[-1.30  2.45  0.36  0.33  0.94 -2.72  5.36 -0.71 -0.20 -0.98  0.11 -1.17
 -0.41  0.26  2.15 -1.36  0.11  3.55 -1.11 -2.03  2.44  0.58 -0.01  0.82
  3.40 -4.16 -0.08 -1.47  0.19  0.37 -0.02] => [85], <68>
[-0.15 -1.87  0.41  0.02  0.80  3.28 -1.37 -0.72  0.63 -0.53 -0.42  0.30
 -0.12  1.41 -1.87  1.43  0.61 -1.77  1.07  0.78  0.02 -1.70 -1.18 -0.74
 -0.73 -0.14  1.21  0.25 -0.72 -0.20  0.23] => [79], <64>
[-0.97 -0.70 -4.10  3.07  1.62  0.16 -1.33 -0.85  1.44 -1.72  0.45 -0.06
 -1.19  1.05  0.13 -0.31  1.55  0.60 -0.36  0.77  0.50  0.11  0.70  0.17
  1.38  0.14  0.07 -1.05  1.27  0.98  0.14] => [85], <64>
[-0.46  0.51  0.19 -0.73 -1.63 -1.83  1.66  0.56 -1.60  0.69  0.37 -1.39
  0.16 -1.09  0.93 -1.63 -0.63  0.74 -1.30 -0.40 -1.67  1.25  1.46  0.41
  0.91 -0.96 -0.81 -0.04 -1.03 -0.56  0.10] => [82], <64>
[-0.85  0.74  0.71  0.47  1.46  1.02 -0.57 -1.09  0.87  0.72  0.55 -0.11
 -1.36  1.27 -1.32 -0.43 -0.87  1.80 -0.86 -1.43  0.99  0.09 -1.35  0.27
  2.09 -2.39 -1.60 -2.19  0.56 -0.50  0.41] => [85], <68>
[ 1.47  0.94 -0.12 -0.02 -2.34 -0.58  3.14 -0.92 -0.32 -2.40  0.46 -2.11
  0.15  0.86  1.16 -1.39 -0.62  0.94 -2.04 -2.53  1.23 -1.65 -0.05  1.08
  3.06 -5.71  0.54  0.80 -2.19  0.25  0.59] => [79], <68>
[-0.71  1.45  0.14  0.42  6.80 -1.00 -0.61  1.59  0.25 -1.06 -0.47 -1.86
 -0.54  0.56  1.13 -1.04  1.26  1.97 -0.71 -1.51  1.71 -0.26  0.68 -0.95
  2.37 -2.91 -0.13 -0.59 -0.30  0.65  0.38] => [85], <64>
[-0.33  0.58  0.64  0.99  1.15 -0.04 -2.11 -1.12 -0.38 -1.15  0.13 -0.10
 -0.78  0.70  0.47 -1.91 -0.29  1.09 -0.23 -1.21  1.27  1.58 -0.56 -0.70
  1.70 -1.39  0.07 -0.80  1.31 -0.12  0.13] => [85], <68>
[ 0.55  0.24  0.85  0.34  0.37  2.93  0.62 -1.65  0.84  0.28  0.05 -1.29
  0.06  0.47 -1.03  0.86  0.50  0.64 -1.87 -1.45  1.05 -3.81 -1.06  0.26
  2.38 -2.29  0.15  0.43 -1.44  0.38 -0.11] => [79], <68>
[-0.70  2.00  0.67  0.37  1.27 -0.29 -2.10 -1.55 -1.24 -0.64 -0.56 -0.13
 -0.90  1.07 -0.41 -0.79  0.02  1.49 -0.40 -1.46  1.49  0.94 -1.39  0.51
  1.92 -2.31 -1.02 -1.00  1.32 -0.39  0.46] => [85], <68>
[ 0.69  1.10  1.02 -0.82 -0.31 -0.81  4.03  0.07  0.08 -3.11 -0.08 -2.47
  0.62  0.80  2.40 -1.74 -0.19  1.56 -1.93 -1.22  0.37 -1.86  2.48  1.18
  4.61 -5.43  0.73  0.05 -1.82  1.94 -1.96] => [79], <64>
[-0.88  2.13  0.21  1.30  0.56 -2.03  1.83 -0.36  1.11 -2.06 -0.08 -2.25
 -0.71  0.28  2.34 -3.22  1.39  2.74 -2.57 -1.65  1.67 -0.16  0.70 -0.49
  3.68 -5.17 -0.38 -0.79 -0.33  1.13 -0.85] => [85], <68>
[ 0.71  1.08  0.70  0.71 -0.97 -0.33 -1.31 -0.17 -0.40 -0.35 -1.33  0.63
 -0.01 -1.33  1.79  2.00 -0.54 -1.40 -1.02 -0.99  2.47 -0.50 -0.10 -2.58
 -1.95  1.23 -0.53  1.18 -0.52 -0.34 -0.22] => [84], <68>
[ 0.41  1.52  1.32  0.22 -2.18 -0.85  5.19 -0.74 -1.62 -1.17  0.47  1.10
  1.08 -1.14  3.52 -0.75 -0.64  0.56 -2.33 -1.13 -0.52 -0.73  1.77  0.01
  2.08 -5.21 -0.65  0.20 -1.38  0.14 -0.48] => [84], <64>
[ 0.16  2.26  1.39  0.73 -2.12 -1.83  0.78 -0.46 -1.04 -1.84 -1.52 -0.18
  0.12 -0.35  3.34 -0.63 -0.15 -0.14 -0.96 -1.92  1.19  0.56 -0.31 -0.30
  0.63 -1.23  0.11  0.42 -1.11  0.73  0.13] => [84], <68>
[-0.66  0.64  0.28  0.94  1.26 -0.14 -2.91 -0.17  0.74  1.24 -0.01 -0.80
 -0.75  1.20 -1.09 -1.00  0.85  1.47 -0.95 -1.38  1.03 -0.53 -1.60 -0.18
  1.38 -3.71 -0.05 -1.21  0.09 -0.30  0.69] => [85], <68>
[ 0.15 -0.78  1.62  0.05 -1.52  0.86  0.53 -0.98  0.58 -1.34  0.52  0.69
  1.01  0.95  1.27  0.60 -0.16 -0.06 -1.30 -1.13  0.92 -2.55 -0.97  2.03
  0.42 -2.25  0.63  0.06 -0.97 -0.59  0.83] => [79], <68>
[ 0.85  0.41  0.40  0.35  1.18 -1.07  0.07 -0.57  1.11 -2.11 -0.10 -1.59
 -0.72  0.77  0.60 -1.77  1.39  2.36 -1.22 -2.42  1.73 -0.49 -0.27  0.49
  3.26 -4.22  0.49 -0.65  0.18  1.62  0.30] => [85], <68>
[ 0.53  0.39  1.12  0.67 -1.93 -1.37  0.63 -0.05 -0.26 -0.15 -0.52 -1.21
  0.49 -0.17  2.29 -0.39 -0.40 -0.73 -1.67 -1.24 -3.01 -0.91  0.28 -1.34
  0.58 -1.66 -0.07  1.20 -0.36 -0.53 -0.10] => [84], <68>
[-0.44  0.18  0.03 -0.17  0.82  0.17 -1.54  0.23  0.56 -0.07 -0.33 -1.21
 -0.11  1.14  0.90 -0.33  1.22  0.30  0.67 -0.52  0.32  0.37  0.07 -0.01
  0.49 -0.54  0.25  0.11  0.07  1.06 -0.26] => [85], <64>
[ 1.01  2.72  0.68 -0.35 -0.45 -3.24  2.31  1.14 -2.12  1.84  0.51 -0.71
 -0.31 -0.96  0.90 -1.97 -0.43  1.79 -0.43 -0.05 -0.04 -0.24  0.78 -0.28
  1.54 -2.75 -0.92 -0.99 -1.32  0.29  0.05] => [82], <68>
[ 0.19 -0.39  0.68 -0.82  0.80  3.46  1.73  0.67  0.75 -0.08 -1.16 -0.45
 -1.89  0.72 -1.04 -0.30  0.04  0.33 -0.72  0.11  1.00 -1.76 -1.81  0.84
  0.24 -1.22  1.34  0.10 -0.79  0.26  0.25] => [79], <68>
[ 0.78  0.26  0.08 -0.19 -2.30 -2.62  3.66 -0.03 -0.58 -1.50 -0.15 -2.35
  0.84 -0.70  1.98 -0.77  0.03  1.71 -1.28 -1.17 -0.05 -0.58  1.37 -0.06
  1.03 -2.01 -0.02  1.33 -1.69  0.06 -0.25] => [84], <64>
[ 0.01 -0.58  0.14 -0.31  0.43  2.47  0.74 -0.68  1.07 -0.45  0.69 -4.14
  0.15  0.94 -0.63 -0.57 -0.29  0.77 -1.85 -0.36  0.25 -2.41 -0.27 -0.12
  1.58 -1.41  0.88  0.05 -0.63  0.00  0.65] => [81], <64>
[ 0.38 -0.03  1.20  0.30  0.11  1.88  0.50 -0.23  1.06 -0.79  1.59 -1.19
  0.15  1.29 -0.07  0.38 -0.05  0.52 -1.38 -1.83  0.60 -1.33 -1.50  0.43
  1.60 -3.23  0.58 -0.18 -1.83  0.50 -0.24] => [79], <68>
[-0.69  1.21 -0.03  0.72  2.03 -0.33 -0.62 -0.82 -0.27 -1.33 -0.07 -2.40
 -0.71  5.72  1.49 -1.72  1.35  1.38 -0.92 -0.73  1.31  0.04  0.63 -1.06
  3.76 -3.62  0.00 -0.59 -0.34  0.78  0.15] => [85], <68>
[-0.52  1.30 -0.12  0.01  2.40  0.86 -0.98  0.29 -0.40 -0.96 -0.08 -1.20
 -0.99  2.26  1.65 -0.71  0.37  0.95  0.05 -0.39  0.16  0.63 -0.43 -0.18
  1.19 -1.95  0.21 -0.93 -0.30  2.11  0.10] => [85], <64>
[-0.73  0.47  0.11  0.90  1.84  1.13 -0.85 -1.11  0.37 -2.33  0.47 -0.69
 -0.96  1.19  0.83 -1.26  0.01  0.46 -1.82 -2.60  1.93  0.69 -0.47  0.25
  2.71 -3.75  0.68  0.00  0.00  0.98  0.07] => [85], <68>
[ 0.52 -0.27  1.58 -0.05 -0.32  0.90  1.74 -1.17 -0.56 -0.57  0.06 -0.13
 -0.32  0.60 -0.22 -0.66 -0.60  0.91 -1.28 -0.40  1.15 -1.60 -2.22  0.87
  1.25 -3.18  0.30 -0.25 -0.96 -0.60  2.01] => [79], <68>
[-1.31 -0.14 -3.27  0.29  0.05  0.08 -2.71 -0.51  0.46 -1.52  0.47 -1.99
 -0.61  1.93  0.89 -1.25  1.45  0.39 -0.69 -0.22  0.32  0.83  0.60 -1.46
  1.53 -1.28  0.27 -0.73  1.67  0.09  0.15] => [85], <64>
[ 0.02 -1.17  0.70 -0.10 -0.04  1.57  2.90 -0.19  0.83 -1.17  0.19 -1.06
  0.46  0.36 -3.65  0.20  0.54  0.89 -0.90 -1.48  0.35 -2.36 -0.74  1.46
  1.54 -2.28  0.87  0.32 -0.82 -1.05  0.04] => [79], <68>
[-1.22 -1.31  0.11 -0.76 -0.59  2.25  2.01 -0.56  0.48 -1.44  0.16 -0.88
  0.66  1.72 -0.07 -0.39  0.25  0.32 -0.29  0.26  0.05 -2.24 -0.39  1.36
  0.78 -1.41  1.12  0.35 -1.09  0.86 -0.81] => [79], <64>
[ 0.41  2.11  0.68  0.32  2.84  0.00 -0.26  0.27  0.38 -0.74  0.32 -2.94
 -0.26  1.63 -1.00 -1.39  0.56  2.76 -0.53 -0.26  1.39 -1.94 -0.18 -0.01
  1.99 -3.70 -0.73 -1.45 -0.38  1.46  0.23] => [85], <68>
[-0.59 -0.29 -1.57  0.58  2.65  0.51 -0.70 -0.54  1.94 -0.10  0.82 -0.89
 -0.97  0.97 -0.04 -1.42  0.67  2.24 -0.35 -1.37  1.58 -0.64 -0.19  0.67
  2.43 -3.19 -0.59 -1.03  0.44  0.18  0.75] => [85], <68>
[ 0.37  0.71 -0.35  1.17  3.30  0.77  0.51  0.15 -0.04 -2.06  0.00 -0.97
 -0.59  0.89  1.02 -1.13  0.34  1.80 -0.60 -0.25 -0.26  0.27  0.86 -0.50
  1.60 -2.13  0.22 -0.57  0.78  1.98 -0.58] => [85], <64>
[-1.70  0.13  0.10  0.50  2.09 -0.13 -1.51 -0.81  0.33 -1.48 -0.62 -0.56
 -1.12  0.65  0.43 -1.61  0.57  2.09  0.38 -2.27  1.89  1.79 -1.60  0.51
  1.46 -1.91 -0.13 -0.87  0.91  0.09  0.50] => [85], <64>
[-0.15 -0.99  1.34 -0.20  0.44  0.78  2.18 -1.67 -0.34 -0.71  0.04  0.37
 -1.19  0.79 -1.86 -0.44 -1.74  0.22 -1.18 -0.68  0.98 -0.82 -1.43  2.42
  1.14 -1.55  0.97 -0.52 -0.18 -0.79 -0.17] => [81], <68>
[ 1.09 -0.53 -0.31 -0.47  1.70  1.51  1.98 -0.10  0.75 -0.18  0.70 -1.93
  0.61  0.36 -1.49 -1.47 -0.07  0.80 -1.35  0.24 -0.23 -2.30 -0.42  1.98
  0.91 -2.02 -0.01 -0.59 -0.26  1.11 -0.77] => [81], <64>
[ 0.22  2.07  1.02 -0.07 -1.60  0.50  4.03  0.16 -0.54 -2.59 -0.78  0.30
  0.34 -0.95  3.00  1.21 -0.08 -0.68 -1.68 -0.75 -0.34 -1.45  0.81 -0.39
  0.77 -0.08  0.67  1.77 -1.76  1.02 -0.67] => [84], <64>
[ 0.32 -0.01  0.97 -0.70 -0.44  0.18  2.62 -0.46 -0.82 -1.10  0.28 -1.12
 -0.71 -0.11 -0.92  0.04  0.54  1.06 -0.54 -0.95  1.55 -2.13 -1.27  1.27
  2.18 -2.49  1.06  0.17 -1.31  0.25 -0.13] => [79], <68>
[-0.19 -0.46  1.49  1.23  1.52  0.76 -5.29  0.10  1.05  1.30 -0.02 -0.56
 -0.91  1.16 -0.99  0.41  0.28 -0.60  1.03 -0.05  1.68  0.90 -2.44 -0.66
 -0.54 -0.12 -0.22 -0.35  0.63 -0.59  1.18] => [85], <68>

[ 0.36  0.47 -0.17 -1.53  0.70  3.25 -1.22  0.73 -0.80 -0.89  0.60 -0.26
 -0.53 -1.88 -0.60 -1.08  0.21  0.21 -0.17  0.25  0.78  0.39 -0.20  0.08
 -0.06 -0.46 -0.34  0.02 -1.39  1.81 -0.65] => <41>, (57)
[-0.09  0.12 -0.27 -0.72  0.53  1.54 -0.79  0.73 -0.43 -1.21  0.50 -0.39
 -0.35 -1.58 -0.47 -0.43  0.44  0.00 -0.25  0.09  0.17  0.52  0.13 -0.22
 -0.14 -0.15 -0.11 -0.10 -1.06  0.92 -0.45] => <41>, (58)
[ 0.20  0.64 -0.25 -2.09  0.43  2.41 -1.42  0.55 -0.54 -1.31  0.25 -0.47
 -0.56 -0.98 -1.08 -0.33 -0.33 -0.17 -0.65  0.06  0.46  0.18 -0.32  0.33
 -0.19 -0.22 -0.08  0.15 -0.93  1.37 -0.91] => <44>, (57)
[-2.35  0.16  0.05 -0.42 -1.59 -0.23  0.05 -1.12  0.54 -1.48 -0.37  0.49
  0.05  0.04  0.35 -0.37 -0.13  1.11 -2.08 -3.24 -1.25 -0.39 -1.76  0.09
 -0.75  0.31  0.19  0.49  1.40  0.63  0.30] => <44>, (52)
[-0.49  0.19  0.41 -1.41  0.10  1.33 -0.77  0.95 -0.39 -0.87  0.55 -0.13
 -0.41 -1.41 -0.52  0.12  0.35 -0.13  0.08 -0.12  0.26  0.06 -0.08  0.98
 -0.64 -0.12 -0.29  0.45 -1.14  0.40 -0.24] => <41>, (58)
[-1.19  0.31 -0.04 -1.19 -0.20  1.71 -1.11 -0.20  0.07 -0.92 -0.15  0.62
 -0.59 -0.43 -0.12 -0.20  0.13  0.59 -0.67 -1.56 -0.30 -0.28 -0.71  0.20
 -0.66  0.48 -0.08  0.10  0.35  1.13 -0.27] => <44>, (52)
[-0.20  0.04 -0.15  0.20 -0.53 -0.23  0.17 -0.57  0.33  0.04 -0.19  0.34
 -0.11  0.63 -0.09 -0.06 -0.26  0.29 -0.35 -0.42 -0.41 -0.40 -0.19 -0.33
 -0.13  0.20 -0.08  0.05  0.77 -0.27  0.61] => <33>, (54)
[ 0.07 -0.17 -0.21  0.56 -0.74  0.09  0.84 -0.76 -0.03  0.37 -0.28  0.70
 -0.18  0.91  0.33 -0.19 -0.44  0.52 -0.17 -0.59 -0.58 -0.89  0.23 -0.47
 -0.14  0.32 -0.09 -0.13  1.45 -0.54  0.76] => <33>, (54)
[-1.18  0.66  0.42 -1.25  0.53  0.66 -1.74 -0.23  0.25 -0.94 -0.06  0.10
  0.27 -0.71 -0.67 -0.34  0.44  0.12 -0.93 -1.50  0.51 -0.13 -1.05  0.87
 -0.14 -0.38  0.38  0.05 -0.36  0.84 -0.26] => <41>, (57)
[ 0.41  0.07 -0.61 -1.36  0.32  2.38 -0.28  1.02 -0.44 -0.35  0.40 -0.35
 -1.18 -1.61 -0.07 -0.57  0.26  0.33  0.37  1.25 -0.72  0.34  0.37 -0.27
 -1.06  0.18 -0.29  0.06 -0.90  2.68 -0.07] => <41>, (58)
[-1.04 -0.55  0.07 -1.49 -0.19  2.39 -0.55 -0.21 -0.60 -0.48  0.18  0.76
  0.19  0.65 -0.84  0.09 -0.77  0.07 -0.09 -1.29  0.48 -1.30 -0.26 -0.02
 -0.34  0.35 -0.08 -0.54  1.01  0.40  0.44] => <41>, (54)
[-1.22  0.37 -0.27 -1.52 -0.78  1.64 -0.75 -0.72  0.01 -1.50 -0.25  0.35
 -0.38 -0.06  0.03 -0.70 -0.54  1.22 -1.66 -3.02 -0.65 -0.63 -1.28 -0.40
 -0.81  0.10 -0.13  0.15  1.17  1.54 -0.26] => <44>, (52)
[-2.26  0.28  0.15 -1.28  0.75  2.05 -1.43  0.37 -0.10 -1.07  0.35  0.01
 -0.16 -1.37 -0.50 -0.43  0.62  0.31 -0.43 -0.57  0.47  0.44 -0.71  0.83
 -0.17 -0.51  0.02  0.13 -0.82  1.46 -0.84] => <41>, (57)
[-0.16  0.31 -0.29 -1.77  0.83  3.27 -1.64  0.78 -0.53 -0.98  0.81 -0.24
 -0.60 -1.83 -0.79 -0.04  0.16 -0.43  0.00 -0.38  0.70 -0.66 -0.06  0.52
 -0.23 -0.24 -0.35 -0.17 -1.19  1.66 -0.26] => <41>, (58)
[-0.37  0.20 -0.37 -0.70 -0.71  1.53 -0.18 -0.64 -0.27 -0.36 -0.38  0.40
 -0.14  0.56 -0.21 -0.58 -0.53  0.77 -0.87 -1.61 -0.28 -0.90 -0.24 -0.46
 -0.40  0.18  0.06 -0.22  1.35  0.62  0.35] => <41>, (52)
[-0.61  0.08 -0.07 -0.45  0.54  1.18 -0.60  0.02  0.25 -0.15  0.14  0.24
 -0.05 -0.88  0.18 -0.63  0.79  0.36 -0.22  0.00  0.22  0.47 -0.28  0.53
  0.07 -0.23  0.08  0.57 -0.72  0.29 -0.20] => <33>, (57)
[-0.89  0.49  0.01 -1.16  1.05  1.48 -1.48  0.06  0.34 -1.26  0.15 -0.37
 -0.13 -0.78 -0.35 -0.57  0.51  0.60 -0.84 -0.62  1.02  0.51 -0.70  0.66
  0.34 -0.53  0.28  0.58 -0.62  0.96 -0.64] => <41>, (57)
[-0.86  0.20  0.31 -1.26  0.53  2.71 -0.84 -0.44  0.07  0.23 -0.32  0.41
  0.55 -0.77 -0.35 -0.28  0.37  0.69  0.24 -1.00  0.95 -0.70 -0.44  0.70
  0.03 -0.08 -0.23 -0.31  0.32  0.45  0.88] => <33>, (52)
[-1.08  0.45  0.13 -0.89  0.81  1.68 -1.11 -0.36  0.36 -0.84  0.09 -0.21
  0.25 -0.91  0.16 -0.52  0.67  0.60 -0.40 -0.56  1.05  1.21 -0.80  0.50
  0.41 -0.67 -0.02  0.67 -0.94  1.08 -0.60] => <33>, (57)
[-0.77  0.15  0.09  0.20 -0.16  0.78  0.06  0.18  0.21  0.00  0.00  1.11
  0.42  0.57  0.27  0.55 -0.34  0.31  0.17 -0.89 -0.10 -0.95 -0.22  0.37
 -0.36  0.52 -0.27 -0.37  0.28 -1.20  0.71] => <41>, (54)
[-0.54 -0.09 -0.56 -0.36 -0.66  1.45  0.77 -0.64 -0.02 -0.07  0.04  0.89
 -0.37  0.22  0.12 -0.54 -0.39  0.72 -0.87 -1.60 -1.34 -0.91  0.46 -0.47
 -1.03  0.80 -0.57 -0.31  1.21  0.43  1.19] => <41>, (54)
[-0.42 -0.03 -0.67 -0.25  0.06  2.64 -0.15 -0.72 -0.16  0.74 -0.43  0.36
 -0.47  0.15  0.27 -0.34 -0.39  0.78 -0.28 -0.99 -0.16 -0.41  0.29 -0.28
 -0.17  0.11 -0.41 -0.25  0.85 -0.07  1.05] => <33>, (54)
[ 0.30  0.60 -0.50 -1.09  0.74  1.34 -0.74  0.82 -0.23 -0.64  0.48 -0.83
 -1.03 -2.10 -0.14 -1.07  0.90 -0.16 -0.27  0.86 -0.02  1.19 -0.15  0.06
 -0.16 -0.18  0.04  0.72 -1.85  1.50 -0.99] => <33>, (58)
[-0.67  0.23 -0.26 -0.27 -0.71  0.66 -0.35 -0.98  0.25 -0.37  0.29  0.67
 -0.23  0.41  0.12 -0.41 -0.57  0.66 -1.21 -2.11 -0.32 -0.98 -0.72 -0.33
 -0.24  0.05  0.13  0.00  1.26  0.45  0.49] => <33>, (52)
[-0.44  0.44  0.44 -1.64  0.36  1.51 -1.52  0.51 -0.33 -1.07  0.27 -0.46
  0.12 -1.38  1.26 -0.06  0.37 -0.12 -0.30 -0.23  0.74  0.56 -0.81  0.65
 -0.09 -0.47 -0.24  0.13 -1.14  1.22 -0.83] => <44>, (58)
[-0.37  0.63 -0.02 -1.43  0.22  0.80 -0.87  0.34 -0.03 -1.61 -0.15 -0.31
 -0.45 -0.69 -0.46 -0.35  0.24  0.39 -0.44 -0.55  0.17  0.58 -0.74  0.12
 -0.07  0.88  0.37  0.12 -0.76  1.88 -1.50] => <41>, (57)
[-1.32  0.31 -0.10 -0.60  1.42  2.96 -1.04  0.08  0.85 -0.34  0.03 -0.21
 -0.46 -1.91  0.90 -0.79  1.21  1.25 -0.59 -0.08 -0.09  1.10 -0.10  1.09
 -0.22 -0.16 -0.33  0.94 -1.64  1.36  0.27] => <44>, (57)
[ 1.09 -0.11 -0.47 -0.49 -0.57  1.36  0.24  0.17 -0.07 -0.01  0.16  0.06
 -0.72 -0.27  0.01 -0.45 -0.70  0.08  0.12  0.07 -0.64 -0.26  0.75 -0.87
 -0.20  0.30 -0.15 -0.19  0.53  0.53 -0.16] => <44>, (54)
[-0.95  0.68  0.25 -1.82  1.10  2.99 -1.90  0.27 -0.08 -0.95  0.05 -0.73
 -0.29 -1.78 -0.32 -0.81  0.12  0.43 -0.62 -0.75  0.71  0.48 -0.59  0.95
 -0.15 -0.50 -0.03  0.57 -1.34  1.68 -0.53] => <41>, (57)
[-0.63 -0.02  0.13 -0.13 -0.23  1.23  0.27 -0.33 -0.01  0.39 -0.45  0.83
  0.20  0.94 -0.54 -0.14 -0.77  0.41 -0.21 -1.56 -0.41 -1.30 -0.32  0.03
 -0.56  0.48 -0.38 -0.48  1.51 -0.28  1.02] => <33>, (54)
